Facts:
{(1016) (1120) (179)} χ (1458)
{(248) (799)} χ (945)
{(1239) (64) (569) (348) (983) (315) (1259) (403) (1402) (1160)} χ (1299)
{(1114) (363) (582) (1445) (69) (1102) (354)} χ (434)
{(492) (328) (502) (130) (182) (1262) (610) (620) (1297)} χ (438)
{(621) (1338) (319) (590) (1318) (67) (657) (869) (102) (1244)} χ (720)
{(96) (250) (552) (1412) (459) (1316)} χ (719)
{(686) (817) (361) (830)} χ (1160)
{(1181) (631) (390) (1137) (1298) (59)} χ (844)
{(34) (1451) (730) (1000) (1441) (123)} χ (64)
{(1304) (810) (114) (1176) (213) (1148)} χ (446)
{(616) (626) (557) (1286) (66) (720) (719) (844)} χ (618)
{(121) (1109) (324) (680) (1492) (438) (446)} χ (1158)
{(129) (168) (521) (1371) (690) (770)} χ (35)
{(1166) (132) (1008) (665) (17)} χ (557)
{(566) (834) (414) (404) (746) (1446) (153) (840)} χ (919)
{(564) (985) (672) (997) (337)} χ (983)
{(143) (938) (1350) (1399) (279) (1099) (146)} χ (771)
{(325) (341) (262)} χ (66)
{(397) (1308) (1383)} χ (582)
{(945) (894) (247) (51) (1476) (1036)} χ (484)
{(35) (706)} χ (186)
{(215) (814)} χ (894)
{(1016) (248) (328) (621) (363) (250) (566) (319) (1445) (672) (397) (1109) (1176) (390) (680) (706) (730) (262) (459) (869)} Ψ d
{(1239) (1166) (985) (569) (502) (130) (182) (247) (215) (69) (1492) (1148) (361) (1451) (1412) (840) (354) (1036)} Ψ c
{(1114) (96) (34) (1304) (817) (129) (626) (143) (325) (341) (746) (938) (1402) (690) (51) (213) (1350) (590) (1298) (1244) (1297) (799)} Ψ a
{(492) (686) (1181) (114) (1286) (315) (1120) (997) (552) (1371) (1446) (324) (1476) (1137) (1308) (1000) (1399) (17) (657) (830) (620) (1099)} Ψ b
{(616) (168) (834) (414) (1008) (337) (1318) (59) (1383) (1441) (1262) (1316) (279) (610) (102)} Ψ e
{(631) (1338) (121) (564) (521) (132) (348) (810) (404) (1259) (179) (665) (403) (67) (153) (814) (1102) (123) (770) (146)} Ψ f
(1458) Θ (319) (459)
(186) Θ (1318)
(1181) Θ (621)
(1304) Θ (354) (610)
(771) Θ (153) (102)
(121) Θ (1099) (1412) (337)
(626) Θ (1371) (1000)
(64) Θ (1036) (414)
(521) Θ (114) (67) (248) (51) (616) (363)
(834) Θ (985) (179) (363)
(557) Θ (869) (1286) (17) (363)
(348) Θ (1239) (328)
(672) Θ (720)
(983) Θ (182) (657) (132) (582)
(1158) Θ (1350) (1166) (566) (582)
(315) Θ (248)
(1259) Θ (143)
(746) Θ (248) (1148)
(665) Θ (129)
(552) Θ (1318)
(1402) Θ (361) (404) (247) (1441) (686)
(1176) Θ (590) (1299)
(1476) Θ (279) (492) (179)
(1137) Θ (690) (484) (248) (17) (1445)
(1451) Θ (414)
(59) Θ (938)
(262) Θ (564) (1109) (997)
(814) Θ (361) (1412)
(1102) Θ (403)
(1160) Θ (390) (403) (325)
(620) Θ (114) (502)
(770) Θ (985) (690) (720)
(1297) Θ (1350)

Known rows:
(1298): -12  12  -9  -2  2  -2  -4  6  6  -13  11  -11  -10  18  -1  -16  8  8  -5  7  6  -12  -14  26  7  14  3  -22  -7  2  0  6  -10  1  -12  -24  -8  -10  19  -7  0  7  -2  -3
(1399): -5  5  -3  3  6  -10  3  -7  3  6  4  -11  -1  15  7  3  -8  0  -4  12  -2  3  -4  5  5  -1  0  -7  15  7  1  7  5  -7  -5  -1  6  3  -5  -5  11  9  2  -6
(1181): 10  23  3  2  7  -5  -5  -24  7  -13  7  -20  1  34  9  3  -13  2  -1  5  5  -11  -5  25  13  11  2  -26  1  1  -4  -2  11  -7  -12  -17  1  1  3  -8  15  21  -5  5
(17): -21  5  -7  9  7  -3  12  -16  -3  0  16  -12  5  6  -10  0  3  -2  -3  10  3  -13  -9  13  9  12  9  -3  18  0  -12  18  0  -4  -3  -8  -9  1  -1  4  5  -6  -2  -2
(361): -18  -1  -5  12  3  -11  17  5  -12  -3  0  -1  -17  4  7  -3  2  2  -3  -6  -11  7  -2  -3  -1  -12  5  10  6  6  -7  14  -12  -4  1  16  -3  9  12  19  6  4  -12  -17
(182): -13  13  -4  10  8  -17  14  11  -16  -6  7  -3  -15  4  23  -2  4  0  0  -13  -1  -6  -3  4  0  -17  -7  11  15  -4  -14  10  -1  -11  -7  17  -3  23  10  26  -6  8  -17  -29
(69): -1  4  -2  4  1  -8  9  -2  -11  -3  2  -4  -13  17  12  -3  -4  9  -2  -8  -7  2  4  2  6  -7  5  3  -6  4  4  7  -7  -4  -4  7  6  4  12  10  11  12  -12  -3
(1176): 25  -2  7  7  1  -16  -20  -50  8  21  1  0  11  14  18  -8  15  4  0  -9  0  5  6  -2  7  16  0  -5  -9  5  26  -9  1  -11  -12  25  31  9  -3  -20  18  5  13  9
(363): -17  2  5  13  13  -13  10  -19  3  10  1  1  -5  -3  -5  1  1  -11  0  6  -2  -4  4  5  -5  2  -4  5  18  -2  -2  10  6  -6  3  16  0  7  1  9  10  1  2  -11
(616): -21  8  -1  8  5  2  17  -16  0  1  15  -4  -4  2  -11  -2  11  -3  -4  1  4  -16  0  11  3  13  3  4  5  -2  -8  11  -4  -3  1  -1  -8  1  11  10  3  -1  -6  -2
(414): -12  3  0  3  8  -11  7  -12  -4  10  9  -2  -5  0  8  -16  21  -1  -1  0  -3  -5  8  1  0  0  -2  5  12  -1  4  7  -2  -9  -9  12  5  13  7  4  3  -4  2  -8
(59): 1  22  12  -1  10  2  11  -17  7  -15  -4  -13  -9  30  2  -9  -7  2  -2  11  -2  -12  17  18  5  8  2  -19  -9  -4  7  -4  8  -2  -9  -18  -4  -6  18  -3  19  24  -6  15
(1318): -20  9  0  9  0  5  23  -2  4  9  18  4  -23  3  -13  6  -8  -3  -10  7  7  -9  2  11  1  9  -4  0  13  3  -12  7  7  -4  8  -15  -14  -10  16  19  12  15  -18  0
(834): 7  9  4  1  4  -6  1  -9  10  1  -3  -6  -11  26  16  5  -10  3  -4  3  -2  0  11  2  2  6  -8  -8  -7  0  14  -4  5  -8  -5  -1  13  0  10  -4  10  22  -5  2
(102): -30  -3  4  -10  12  7  36  -2  -11  20  15  9  -18  -5  -19  -37  22  0  -8  30  -16  -14  39  0  -1  -10  10  2  26  -2  6  13  4  -1  -9  -24  -12  -8  16  14  26  -2  -4  30
(1441): -22  1  1  10  6  -10  14  3  3  5  -1  -2  -16  -4  1  -1  3  -6  -1  6  -5  5  -2  -1  -5  0  -6  8  14  1  -4  10  -3  -4  6  15  -1  7  8  8  1  3  -4  -20
(404): -18  -2  -2  9  6  -7  11  11  2  5  -1  4  -16  -5  -3  -4  11  -4  5  4  0  -5  -6  4  -9  2  -6  3  7  -2  -4  9  -5  2  -2  6  -4  0  16  13  -1  6  -6  -17
(153): -30  -13  3  -12  14  -2  29  16  -9  12  -9  3  -13  -7  -11  -39  26  0  3  34  -25  -5  32  -5  -8  -19  5  -1  18  -4  15  13  -1  8  -15  -12  -4  -4  20  9  14  -4  4  15
(66): 0  2  -6  8  6  1  8  -10  -2  -5  10  -5  -6  19  -7  3  4  7  0  -5  6  -19  -2  8  -3  9  11  -4  -9  -4  -2  9  5  3  -11  -13  -4  -7  9  7  4  11  -7  8
(438): -2  -2  -6  5  13  -11  -3  7  -2  1  -3  3  -11  16  13  2  -4  1  3  -5  -4  -7  4  -1  -11  -8  2  1  -3  2  6  2  5  -3  -8  2  5  0  2  7  3  11  4  -11
(719): -1  -2  -6  5  0  3  13  -8  0  -3  12  -8  4  20  -3  10  4  8  1  -4  5  -19  2  4  2  9  9  1  -9  -12  -2  10  3  4  -11  -9  -1  -4  7  8  1  8  -10  10

Rows:
No name comes twice in this set of rows, the named rows included.
-8  19  -8  9  1  -7  15  -9  -2  12  30  -6  -10  -2  2  2  10  -2  -6  1  14  -15  -17  14  6  10  -5  -3  38  5  -29  10  15  -14  -10  -6  -14  12  3  16  6  4  -18  -10 => (657)
-1  0  8  9  10  5  9  -29  12  1  2  -3  -2  21  -12  16  -23  -5  -5  11  0  -11  15  17  4  15  5  -6  -10  -4  8  2  9  3  7  -13  2  -14  7  0  20  18  -5  18 => (262)
-2  -9  4  -18  15  1  20  9  -3  7  -16  -5  -13  26  2  -26  8  9  3  28  -28  -8  41  -15  -9  -23  12  -12  4  -2  26  3  14  6  -22  -25  2  -10  12  -3  25  16  1  33 => (771)
4  6  -2  -3  3  8  18  -8  17  -7  6  -22  5  38  2  28  -27  6  -6  24  4  -4  3  9  14  6  -4  -14  -1  -11  0  4  13  1  -2  -24  1  -9  4  -4  12  21  -19  14 => (552)
29  10  2  -4  2  -15  -18  -8  7  7  0  -2  0  20  36  -9  17  9  6  -10  5  -7  1  4  4  7  -12  -12  -12  -8  18  -11  4  -12  -23  11  21  14  12  -6  -1  19  -1  -7 => (1259)
-2  -11  -11  10  8  -19  -20  -19  -13  15  13  7  2  2  10  -19  29  5  1  -23  0  -8  -8  -4  -3  6  17  8  -4  6  16  9  -13  -7  -13  24  14  11  -6  -3  -2  -14  21  -12 => (1299)
-25  -16  -4  10  8  -7  7  10  2  8  -6  7  -17  -7  -11  -4  1  -4  -1  8  -7  5  -3  3  -9  1  0  6  0  4  9  10  -13  6  10  8  0  -7  13  6  2  1  4  -15 => (564)
-26  -12  -1  27  17  -12  -6  -15  6  8  3  11  -12  -3  -10  27  -32  -14  -4  -4  3  3  -11  13  -7  10  -1  15  -4  5  7  11  -8  -2  31  19  5  -4  -5  7  4  4  15  -27 => (328)
12  18  -11  -12  5  -9  -8  30  10  -5  4  -11  -12  29  38  2  -2  10  1  5  8  -6  -7  8  2  -4  -20  -18  2  -3  3  -7  7  -11  -20  -13  8  8  12  0  -11  25  -14  -22 => (1297)
11  5  -6  3  3  1  4  -11  4  -8  7  -9  -3  31  5  6  -4  7  1  -4  5  -18  4  9  -1  10  10  -11  -16  -7  1  1  10  4  -14  -18  0  -9  8  3  8  18  -8  14 => (557)
4  17  3  1  7  -5  -2  -25  8  -12  5  -17  0  30  3  -1  -15  0  -5  12  2  -10  -2  24  13  10  5  -24  3  2  1  1  8  -5  -9  -18  0  -4  5  -9  17  18  -3  9 => (1137)

The same objects again, as new rows of numbers:
Known rows:
(64): -26  24  -3  -5  19  -13  23  23  -10  1  -35  -8  19  -16  18
(983): 5  19  2  2  5  -6  4  8  -5  -2  -4  -11  3  5  1
(1402): -2  19  0  4  5  -2  10  -4  -1  2  -9  -16  10  3  -6
(814): 9  14  2  0  -3  -12  5  2  -10  5  -6  -14  13  -5  19
(566): -8  -7  1  -3  2  -2  -7  5  -2  10  6  4  -1  3  -4
(817): -1  5  -2  1  11  6  11  -12  5  2  0  2  -1  3  -17
(1016): -8  -8  -1  -3  -1  -1  -8  4  0  10  6  6  -3  4  -5
(1008): -10  -19  2  -7  -6  1  -9  12  -6  -7  4  2  -11  5  8
(830): -16  -4  3  5  11  -5  -7  -5  8  3  -2  -3  -12  3  -20
(840): 23  1  0  -5  1  3  16  -2  -4  0  8  16  3  -11  17
(341): -6  -6  -5  2  6  14  4  -14  -3  -9  -2  0  5  3  -7
(319): -4  -16  2  -5  -2  5  -18  4  -7  1  -1  4  7  0  -7
(1316): -8  -24  0  -2  -6  0  -4  14  -7  -5  4  1  -10  10  7
(66): -2  -7  -2  1  3  11  -1  -1  -5  -12  3  5  0  1  2
(1286): -19  -15  0  6  5  3  -16  -8  3  -9  -2  -6  -6  5  -12
(730): -13  -6  2  1  -3  0  -2  6  6  14  8  7  -1  -4  -3
(403): 8  3  4  -4  7  -7  9  -2  -6  9  4  0  6  -7  11
(1446): -18  -7  3  6  9  -2  -8  -5  7  1  -3  -3  -10  2  -18
(17): -18  -13  -4  6  0  1  -18  -9  8  -12  -3  -6  -7  8  -11
(414): -32  -4  1  -19  18  -15  13  30  -13  4  -28  2  1  -11  14
(390): -16  -9  -2  -8  -1  6  -17  -1  -9  1  6  1  0  0  6

Rows:
No name comes twice in this set of rows, the named rows included.
10  -5  11  16  -42  26  -16  15  -39  10  -28  6  -36  -19  -19 => (1318)
7  4  -4  0  -10  -4  -2  -2  -14  -5  -6  -10  11  -2  22 => (665)
17  -3  5  0  -3  -3  1  -8  0  4  17  -1  4  0  9 => (179)
2  25  -30  -2  -26  -7  -2  -5  37  -16  -32  1  8  14  -10 => (746)
39  6  7  -2  -1  -3  5  -6  0  0  29  1  4  5  15 => (985)
13  4  -3  -11  11  -2  23  4  -9  2  -6  16  8  -17  21 => (1036)
1  21  5  3  6  -7  5  10  -6  -1  -4  -16  8  3  6 => (1160)
-12  19  -27  2  -27  -21  -20  2  46  -14  -37  -3  -4  17  -15 => (315)
-6  -7  -5  -4  -4  -1  -10  3  7  8  5  8  -3  5  -7 => (1445)
31  14  12  9  -17  -12  -12  -7  6  0  31  -30  15  15  19 => (770)

